Below are the code and all the weights of a small trained network. Each question names an input and a target symbol and asks about switching units off, where a switched-off unit gives its printed mean instead of its output.

import numpy as np


def w(rows, s, z=0):
    codes = np.array(rows[::2]) - 128.0
    scale = np.full(codes.shape[1], s)
    scale[-1] = z or s
    return codes * scale


def f(y):
    return y / 2 * (1 + np.tanh(0.7978845608 * (y + 0.044715 * y**3)))


def softmax(a):
    e = np.exp(a - a.max(-1, keepdims=True))
    return e / e.sum(-1, keepdims=True)


def log_softmax(a):
    a = a - a.max(-1, keepdims=True)
    return a - np.log(np.exp(a).sum(-1, keepdims=True))


def net(x, mask):
    ids = ['ΓΔΞΦΨεζθλμπτω'.index(c) for c in x.split()]
    T = len(ids)
    res = E[ids] + P[:T]
    q, k, v = (res @ M[0].T for M in (Q, K, V))
    z = softmax(np.where(np.tri(T) > 0, q @ k.T / 4**0.5, -1e9)) @ v
    res = res + np.where(mask[0], z, O[0][:, -1]) @ O[0][:, :-1]
    y = f(res @ A[0][:, :-1].T + A[0][:, -1])
    res = res + np.where(mask[1:13], y, B[0][:, -1]) @ B[0][:, :-1]
    return log_softmax(res[-1] @ U[:, :-1].T + U[:, -1])


Q, K, V, O, A, B = {}, {}, {}, {}, {}, {}
E = w([
[65,29,129,191],'Γ',
[185,180,192,186],'Δ',
[68,93,68,178],'Ξ',
[132,78,87,105],'Φ',
[236,93,107,239],'Ψ',
[134,80,90,107],'ε',
[121,109,215,95],'ζ',
[131,192,162,66],'θ',
[141,60,250,177],'λ',
[131,79,84,99],'μ',
[156,59,73,107],'π',
[228,167,149,141],'τ',
[133,77,85,105],'ω',
],0.02)
P = w([
[254,7,120,29],'0',
[230,21,128,52],'1',
[205,27,129,64],'2',
[188,32,133,78],'3',
[168,41,127,89],'4',
[157,48,136,99],'5',
[139,56,137,108],'6',
[129,65,139,117],'7',
[114,74,136,126],'8',
[94,75,142,131],'9',
[82,86,145,144],'10',
[62,88,149,151],'11',
[40,87,146,159],'12',
[40,79,143,165],'13',
],0.0082)
Q[0] = w([
[146,252,161,233],'H1',
[85,21,136,34],'H1',
[143,8,48,114],'H1',
[167,135,165,138],'H1',
],0.015)
K[0] = w([
[253,62,46,114],'H1',
[40,162,165,130],'H1',
[61,192,161,215],'H1',
[193,104,172,125],'H1',
],0.015)
V[0] = w([
[31,130,59,73],'H1',
[93,136,195,72],'H1',
[161,169,22,254],'H1',
[151,238,30,62],'H1',
],0.0078)
O[0] = w([
[149,100,37,11,96],'H1',
[48,180,193,127,138],'H1',
[190,134,40,172,63],'H1',
[218,2,139,121,9],'H1',
],0.0086,0.013)
A[0] = w([
[144,171,56,103,152],'N1',
[68,95,146,72,158],'N2',
[100,56,104,164,144],'N3',
[152,192,149,4,162],'N4',
[87,147,161,179,176],'N5',
[76,61,125,162,177],'N6',
[115,107,145,218,179],'N7',
[151,240,130,99,150],'N8',
[100,159,155,87,136],'N9',
[166,61,106,135,129],'N10',
[189,106,40,166,121],'N11',
[150,144,158,132,254],'N12',
],0.014,0.0084)
B[0] = w([
[133,33,64,189,158],'N1',
[113,149,150,253,246],'N2',
[150,164,128,220,164],'N3',
[122,112,15,98,196],'N4',
[186,146,116,9,249],'N5',
[227,200,194,105,192],'N6',
[173,161,143,93,190],'N7',
[248,145,161,208,172],'N8',
[40,110,118,84,220],'N9',
[137,70,162,71,162],'N10',
[6,78,171,149,189],'N11',
[197,91,32,95,185],'N12',
],0.0076,0.018)
U = w([
[114,252,131,183,40],'Γ',
[115,152,130,112,52],'Δ',
[45,109,126,144,123],'Ξ',
[19,152,146,78,160],'Φ',
[119,134,208,182,194],'Ψ',
[123,135,128,101,135],'ε',
[119,129,136,104,127],'ζ',
[120,191,12,94,150],'θ',
[132,139,189,82,3],'λ',
[115,84,198,93,92],'μ',
[123,133,128,107,149],'π',
[192,165,97,119,219],'τ',
[126,128,117,93,153],'ω',
],0.013,0.0057)

Each question gives the input, a string of symbols that net reads in full, and the target symbol t.
The units are the heads (4 rows each of Q, K, V and O) and the neurons (one row each of A and B). Each row of codes is followed by its name. A weight is (code - 128) times the scale printed after its matrix; where a second scale follows, it is the last column's (O, A, B and U).
mask holds one flag per unit, heads first, then neurons. A switched-off unit (its flag False) gives its mean, the last column of its rows in O or B, instead of its output. The means were averaged over made-up inputs and are rounded, as every weight is.
A unit's drop is (log p(t) with every unit on - log p(t) with that unit switched off) / (log p(t) with every unit on - log p(t) with every unit switched off).
The circuit of an input: a set's keep is (log p(t) with only the set's units on - log p(t) with every unit switched off) / (log p(t) with every unit on - log p(t) with every unit switched off). Starting from the 12 units with the biggest drops (on a tie, the unit counted first), units are removed one at a time, each time the one whose removal leaves the highest keep (on an exact tie, the one counted first), for as long as the keep stays at least 0.8.
circuit, biggest first: the units of the circuit, biggest drop first
unit that matters most: the unit with the biggest drop
top k neurons: the k neurons with the biggest drops, biggest first
drop of u: that unit's drop, to one decimal
input ζ Γ θ π ζ Ξ Γ μ λ π μ, target Γ: circuit, biggest first -> N8, H1
input ζ λ π θ μ, target Ψ: circuit, biggest first -> H1, N5, N2
input λ μ π π π μ π π, target Γ: circuit, biggest first -> H1
input Γ Γ λ Φ θ π τ Ξ τ π π ε, target Ξ: top 3 neurons -> N11, N5, N1
input π Ψ ζ π μ τ λ π Φ λ, target λ: circuit, biggest first -> N5, H1, N7
input Ψ π π ω Φ ζ ζ ζ Ξ ω, target Ξ: top 2 neurons -> N5, N12
input Ξ Φ Φ ζ π ω π λ Γ ζ λ Φ π Φ, target Γ: circuit, biggest first -> N8, H1
input θ π ε Δ π ε ζ Ξ θ τ π π, target Ψ: top 2 neurons -> N5, N4
input ε π ε Ξ π λ Γ ζ ζ μ, target Φ: top 2 neurons -> N9, N3
input Ψ τ Γ π ζ Φ π θ, target θ: top 2 neurons -> N4, N6
input λ ζ Ξ Φ, target Ξ: circuit, biggest first -> H1, N5, N11, N12
input π Φ μ λ ε ζ Ξ π Ψ ζ Δ Φ Φ ε, target τ: circuit, biggest first -> H1, N11, N9
input τ Φ θ θ, target θ: top 3 neurons -> N4, N11, N12
input π ζ Γ π ε, target θ: top 2 neurons -> N11, N4
input Ξ λ Ξ Ξ π τ τ μ Φ, target Ξ: top 2 neurons -> N11, N5
input π π Δ π Φ Γ ζ μ π λ π π, target Γ: unit that matters most -> N8
input Φ π Ξ μ, target Ξ: top 2 neurons -> N11, N5
input Γ μ ζ λ Ξ ε, target Ξ: top 2 neurons -> N5, N12
input τ π ω Ξ λ ζ Γ π Γ Δ π, target τ: top 3 neurons -> N2, N9, N11
input Ψ Γ Γ π μ Ξ Ψ λ Φ Φ Γ μ ω, target θ: top 2 neurons -> N11, N1
input π π τ ω τ Δ Φ, target τ: top 2 neurons -> N2, N11
input θ λ Ξ π τ Φ π π ω, target Ξ: drop of N6 -> 0.1
input μ ω ω μ π ζ λ θ ζ π λ τ, target τ: drop of N9 -> 0.3
input λ π Ξ μ Γ μ ζ Γ λ ω μ ε, target Γ: drop of H1 -> 0.4
